Below is a small trained network, with its code and all its weights. Each question gives an input and a class and asks what happens when units are switched off, that is, made to give their printed mean instead of their output.

import numpy as np


def w(rows, s, z=0):
    codes = np.array(rows[::2]) - 128.0
    scale = np.full(codes.shape[1], s)
    scale[-1] = z or s
    return codes * scale


def f(y):
    return np.maximum(y, 0)


def log_softmax(a):
    a = a - a.max(-1, keepdims=True)
    return a - np.log(np.exp(a).sum(-1, keepdims=True))


def net(x, mask):
    res = np.array(x, float).reshape(1, 7) / 4 @ E
    y = f(res @ A[0][:, :-1].T + A[0][:, -1])
    res = res + np.where(mask, y, B[0][:, -1]) @ B[0][:, :-1]
    return log_softmax(res[-1] @ U[:, :-1].T + U[:, -1])


A, B = {}, {}
E = w([
[69,129,201,106,134,164,77],'x0',
[75,140,115,164,241,254,103],'x1',
[148,149,122,128,117,141,132],'x2',
[86,111,130,96,145,115,112],'x3',
[112,127,130,110,137,131,117],'x4',
[114,102,129,124,127,143,99],'x5',
[70,187,91,164,49,56,75],'x6',
],0.009)
A[0] = w([
[187,136,184,137,88,75,75,19],'N0',
[146,49,184,62,145,183,221,124],'N1',
[225,27,152,35,149,184,127,138],'N2',
[141,105,169,76,96,27,151,103],'N3',
[190,104,168,38,2,153,130,79],'N4',
[24,146,89,235,201,179,199,99],'N5',
[97,225,80,141,106,115,106,100],'N6',
[82,156,103,167,74,79,34,153],'N7',
[98,169,91,164,186,177,138,84],'N8',
[195,202,164,181,103,109,96,254],'N9',
],0.0072,0.0012)
B[0] = w([
[85,130,74,120,124,142,148,195],'N0',
[153,189,125,102,227,76,66,235],'N1',
[142,143,169,151,194,75,104,245],'N2',
[2,99,62,139,68,188,182,244],'N3',
[93,141,99,46,98,196,155,227],'N4',
[88,89,158,85,31,162,155,253],'N5',
[139,180,111,131,180,126,25,210],'N6',
[159,145,189,247,194,132,59,253],'N7',
[67,55,108,36,98,147,174,213],'N8',
[98,155,145,171,66,124,68,197],'N9',
],0.0074,0.0061)
U = w([
[90,93,48,87,68,232,168,1],'0',
[165,233,92,218,254,73,90,255],'1',
],0.0061,0.00057)

Each question gives the input, the list of numbers given to net, and the class t.
The units are the neurons (one row each of A and B). Each row of codes is followed by its name. A weight is (code - 128) times the scale printed after its matrix; where a second scale follows, it is the last column's (A, B and U).
mask holds one flag per neuron, in row order. A switched-off neuron (its flag False) gives its mean, the last column of its row in B, instead of its output. The means were averaged over made-up inputs and are rounded, as every weight is.
A unit's drop is (log p(t) with every unit on - log p(t) with that unit switched off) / (log p(t) with every unit on - log p(t) with every unit switched off).
The circuit of an input: a set's keep is (log p(t) with only the set's units on - log p(t) with every unit switched off) / (log p(t) with every unit on - log p(t) with every unit switched off). Starting from all 10 units, units are removed one at a time, each time the one whose removal leaves the highest keep (on an exact tie, the one counted first), for as long as the keep stays at least 0.8.
circuit, biggest first: the units of the circuit, biggest drop first
k most important neurons: the k neurons with the biggest drops, biggest first
drop when u is switched off: that unit's drop, to one decimal
input [8,1,-8,-2,5,-1,-4], class 1: circuit, biggest first -> (N1; N3)
input [4,-1,-1,3,0,7,5], class 1: circuit, biggest first -> (N7)
input [2,4,-8,1,-3,3,-6], class 1: 4 most important neurons -> (N1; N2; N3; N4)
input [-6,-6,7,-6,-4,-6,5], class 0: 4 most important neurons -> (N3; N4; N1; N2)
input [1,4,-3,-4,0,3,-7], class 1: 4 most important neurons -> (N1; N2; N3; N4)
input [-3,2,4,-5,8,-2,-8], class 1: 2 most important neurons -> (N1; N2)
input [-7,-8,8,3,-1,-8,7], class 0: 2 most important neurons -> (N3; N4)
input [-3,7,3,-4,1,-8,-3], class 0: 2 most important neurons -> (N5; N8)
input [4,-1,2,-1,2,6,-5], class 1: drop when N6 is switched off -> 0.0
input [4,8,8,-8,4,-5,3], class 0: drop when N5 is switched off -> 0.1
input [5,3,0,8,7,0,-7], class 1: drop when N2 is switched off -> 0.2
